Here is a tiny trained network, its code and every weight. The questions are about switching its units off for an input and a class, where a switched-off unit gives its printed mean instead of its output.

import numpy as np


def w(rows, s, z=0):
    codes = np.array(rows[::2]) - 128.0
    scale = np.full(codes.shape[1], s)
    scale[-1] = z or s
    return codes * scale


def f(y):
    return y / 2 * (1 + np.tanh(0.7978845608 * (y + 0.044715 * y**3)))


def log_softmax(a):
    a = a - a.max(-1, keepdims=True)
    return a - np.log(np.exp(a).sum(-1, keepdims=True))


def net(x, mask):
    res = np.array(x, float).reshape(1, 5) / 4 @ E
    y = f(res @ A[0][:, :-1].T + A[0][:, -1])
    res = res + np.where(mask, y, B[0][:, -1]) @ B[0][:, :-1]
    return log_softmax(res[-1] @ U[:, :-1].T + U[:, -1])


A, B = {}, {}
E = w([
[157,66,117,179,47,154,172,140,183,10,86,89],'x0',
[163,63,137,189,84,138,52,155,103,112,146,188],'x1',
[77,123,148,99,170,228,104,121,132,143,50,38],'x2',
[84,158,132,26,145,130,193,133,161,178,122,201],'x3',
[122,72,187,139,118,176,191,190,148,193,173,114],'x4',
],0.011)
A[0] = w([
[67,127,190,71,167,228,65,112,178,254,130,134,241],'n1',
[136,80,119,195,78,150,99,105,153,75,138,60,185],'n2',
[215,46,77,120,105,89,138,114,130,142,145,142,214],'n3',
[157,89,65,122,27,116,162,138,122,81,158,180,252],'n4',
[145,177,63,144,212,116,83,51,76,120,125,112,195],'n5',
[168,106,135,121,88,99,129,156,178,169,142,194,120],'n6',
[104,132,118,238,88,78,117,139,193,48,107,130,158],'n7',
[131,91,103,89,100,76,144,126,146,104,150,206,176],'n8',
],0.0081,0.0031)
B[0] = w([
[19,67,85,177,154,105,174,194,53,199,157,111,254],'n1',
[145,39,33,195,155,134,46,137,129,97,44,18,232],'n2',
[115,130,87,129,83,166,104,88,168,86,108,143,179],'n3',
[118,173,125,184,71,218,151,143,211,78,149,184,209],'n4',
[166,102,131,125,69,2,106,14,121,249,113,111,204],'n5',
[108,186,133,169,110,145,184,139,144,153,149,213,160],'n6',
[242,94,178,179,76,205,127,209,212,135,89,104,222],'n7',
[50,246,205,155,140,179,133,69,138,99,177,221,172],'n8',
],0.0086,0.014)
U = w([
[116,149,133,121,97,9,63,2,99,196,135,156,223],'0',
[79,110,135,141,182,116,230,225,41,175,158,143,141],'1',
[104,241,199,171,89,164,77,85,178,92,180,222,150],'2',
[122,177,197,85,117,102,212,81,160,85,153,121,254],'3',
[203,111,88,190,103,149,63,140,175,84,122,109,109],'4',
],0.0081,0.0005)

Each question gives the input, the list of numbers given to net, and the class t.
The units are the neurons (one row each of A and B). Each row of codes is followed by its name. A weight is (code - 128) times the scale printed after its matrix; where a second scale follows, it is the last column's (A, B and U).
mask holds one flag per neuron, in row order. A switched-off neuron (its flag False) gives its mean, the last column of its row in B, instead of its output. The means were averaged over made-up inputs and are rounded, as every weight is.
A unit's drop is (log p(t) with every unit on - log p(t) with that unit switched off) / (log p(t) with every unit on - log p(t) with every unit switched off).
The circuit of an input: a set's keep is (log p(t) with only the set's units on - log p(t) with every unit switched off) / (log p(t) with every unit on - log p(t) with every unit switched off). Starting from all 8 units, units are removed one at a time, each time the one whose removal leaves the highest keep (on an exact tie, the one counted first), for as long as the keep stays at least 0.8.
circuit, biggest first: the units of the circuit, biggest drop first
top k neurons: the k neurons with the biggest drops, biggest first
drop when u is switched off: that unit's drop, to one decimal
input [-3,8,2,-3,-5], class 0: top 2 neurons : n5; n4
input [-3,8,2,-2,3], class 1: circuit, biggest first : n7; n5; n4
input [3,-6,2,-2,5], class 1: circuit, biggest first : n7
input [0,-4,8,-7,1], class 1: top 4 neurons : n7; n1; n4; n3
input [1,2,4,-3,7], class 1: circuit, biggest first : n7; n1
input [5,-5,0,3,4], class 3: circuit, biggest first : n1; n2
input [7,-6,8,6,-6], class 3: top 3 neurons : n2; n1; n7
input [3,-5,2,3,-2], class 3: top 2 neurons : n1; n2
input [7,8,-7,0,8], class 2: top 3 neurons : n8; n4; n6
input [-4,8,0,-5,-6], class 0: top 2 neurons : n5; n4
input [-5,7,-2,-5,-1], class 0: top 2 neurons : n5; n7
input [1,-6,1,-1,-1], class 0: top 3 neurons : n7; n1; n4
input [1,-8,5,2,-4], class 0: top 2 neurons : n5; n7
input [-5,4,3,-7,-7], class 0: circuit, biggest first : n5
input [6,3,1,5,-1], class 2: top 2 neurons : n8; n4
input [-4,-1,-4,2,1], class 2: drop when n6 is switched off : 0.2
input [-1,3,5,4,-7], class 0: drop when n6 is switched off : 0.0
input [-1,4,2,5,-5], class 0: drop when n7 is switched off : 0.1
